Below is a small trained network, with its code and all its weights. Each question gives an input and a class and asks what happens when units are switched off, that is, made to give their printed mean instead of their output.

import numpy as np


def w(rows, s, z=0):
    codes = np.array(rows[::2]) - 128.0
    scale = np.full(codes.shape[1], s)
    scale[-1] = z or s
    return codes * scale


def f(y):
    return y / 2 * (1 + np.tanh(0.7978845608 * (y + 0.044715 * y**3)))


def log_softmax(a):
    a = a - a.max(-1, keepdims=True)
    return a - np.log(np.exp(a).sum(-1, keepdims=True))


def net(x, mask):
    res = np.array(x, float).reshape(1, 7) / 4 @ E
    y = f(res @ A[0][:, :-1].T + A[0][:, -1])
    res = res + np.where(mask, y, B[0][:, -1]) @ B[0][:, :-1]
    return log_softmax(res[-1] @ U[:, :-1].T + U[:, -1])


A, B = {}, {}
E = w([
[95,92,20,145,31],'x0',
[249,109,101,160,173],'x1',
[153,131,220,93,112],'x2',
[92,62,117,149,166],'x3',
[133,214,41,1,209],'x4',
[88,241,146,251,164],'x5',
[58,162,150,130,75],'x6',
],0.0082)
A[0] = w([
[109,140,172,222,190,129],'neuron 0',
[82,120,150,69,140,196],'neuron 1',
[203,225,144,110,226,87],'neuron 2',
[146,176,127,104,186,93],'neuron 3',
[163,185,148,77,189,145],'neuron 4',
[83,180,54,180,118,82],'neuron 5',
[122,195,125,92,239,155],'neuron 6',
[76,147,12,157,139,143],'neuron 7',
[74,170,76,179,111,98],'neuron 8',
[201,34,81,122,119,99],'neuron 9',
[129,123,151,173,155,67],'neuron 10',
[112,126,79,96,109,76],'neuron 11',
[219,85,122,126,122,73],'neuron 12',
[82,136,111,103,96,223],'neuron 13',
[79,151,159,187,124,138],'neuron 14',
[81,177,180,166,148,2],'neuron 15',
[202,57,116,134,153,130],'neuron 16',
[130,108,90,149,125,91],'neuron 17',
[94,54,114,63,162,192],'neuron 18',
[87,110,138,157,164,118],'neuron 19',
[112,149,175,113,64,86],'neuron 20',
[135,97,162,133,29,104],'neuron 21',
[87,74,122,38,167,113],'neuron 22',
[223,97,121,150,135,119],'neuron 23',
[149,127,169,227,132,84],'neuron 24',
],0.011,0.0033)
B[0] = w([
[184,139,196,200,240,197],'neuron 0',
[79,145,123,126,149,184],'neuron 1',
[229,221,118,43,116,248],'neuron 2',
[185,189,82,101,133,184],'neuron 3',
[167,187,55,78,201,217],'neuron 4',
[136,143,65,238,37,180],'neuron 5',
[185,200,82,102,143,235],'neuron 6',
[132,129,3,183,82,208],'neuron 7',
[119,142,114,224,67,176],'neuron 8',
[138,7,140,98,127,231],'neuron 9',
[174,126,151,161,133,144],'neuron 10',
[104,110,132,169,173,164],'neuron 11',
[159,42,130,68,56,192],'neuron 12',
[31,156,104,149,126,183],'neuron 13',
[118,169,165,190,129,183],'neuron 14',
[153,126,184,140,108,176],'neuron 15',
[183,62,111,60,102,207],'neuron 16',
[128,82,99,158,129,144],'neuron 17',
[67,101,90,69,223,213],'neuron 18',
[146,121,122,196,168,145],'neuron 19',
[47,173,159,72,101,169],'neuron 20',
[111,150,147,56,100,198],'neuron 21',
[64,113,147,119,204,207],'neuron 22',
[198,97,149,93,34,193],'neuron 23',
[170,125,209,170,153,181],'neuron 24',
],0.0065,0.011)
U = w([
[223,2,120,105,75,123],'0',
[183,157,243,240,143,111],'1',
[49,88,81,104,177,73],'2',
[82,123,93,133,166,254],'3',
[116,146,33,235,63,109],'4',
[221,232,81,92,138,95],'5',
[77,194,213,117,34,110],'6',
],0.0086,0.008)

Each question gives the input, the list of numbers given to net, and the class t.
The units are the neurons (one row each of A and B). Each row of codes is followed by its name. A weight is (code - 128) times the scale printed after its matrix; where a second scale follows, it is the last column's (A, B and U).
mask holds one flag per neuron, in row order. A switched-off neuron (its flag False) gives its mean, the last column of its row in B, instead of its output. The means were averaged over made-up inputs and are rounded, as every weight is.
A unit's drop is (log p(t) with every unit on - log p(t) with that unit switched off) / (log p(t) with every unit on - log p(t) with every unit switched off).
The circuit of an input: a set's keep is (log p(t) with only the set's units on - log p(t) with every unit switched off) / (log p(t) with every unit on - log p(t) with every unit switched off). Starting from the 12 units with the biggest drops (on a tie, the unit counted first), units are removed one at a time, each time the one whose removal leaves the highest keep (on an exact tie, the one counted first), for as long as the keep stays at least 0.8.
circuit, biggest first: the units of the circuit, biggest drop first
k most important neurons: the k neurons with the biggest drops, biggest first
drop of u: that unit's drop, to one decimal
input [5,3,5,-6,-5,5,6], class 1: circuit, biggest first => neuron 24
input [8,-4,-3,-2,-7,-6,5], class 6: circuit, biggest first => neuron 21; neuron 20
input [-2,-2,5,7,-5,0,6], class 1: circuit, biggest first => neuron 0; neuron 24
input [-8,2,-2,-6,-7,-5,7], class 6: circuit, biggest first => neuron 20; neuron 21
input [0,7,8,-1,5,-4,-8], class 0: 4 most important neurons => neuron 12; neuron 9; neuron 16; neuron 23
input [-1,-8,-4,5,-8,-1,4], class 1: circuit, biggest first => neuron 0; neuron 14
input [2,5,5,4,4,-7,7], class 2: 2 most important neurons => neuron 18; neuron 22
input [5,1,-8,3,6,-3,-3], class 4: 2 most important neurons => neuron 7; neuron 5
input [7,-2,-7,7,4,-3,-3], class 4: 3 most important neurons => neuron 7; neuron 5; neuron 8
input [2,-5,-1,3,-4,-6,6], class 2: drop of neuron 18 => 0.2
input [-1,-3,8,6,-3,3,3], class 1: drop of neuron 0 => 0.1
input [4,-5,3,-5,2,-4,-7], class 3: drop of neuron 23 => 0.0
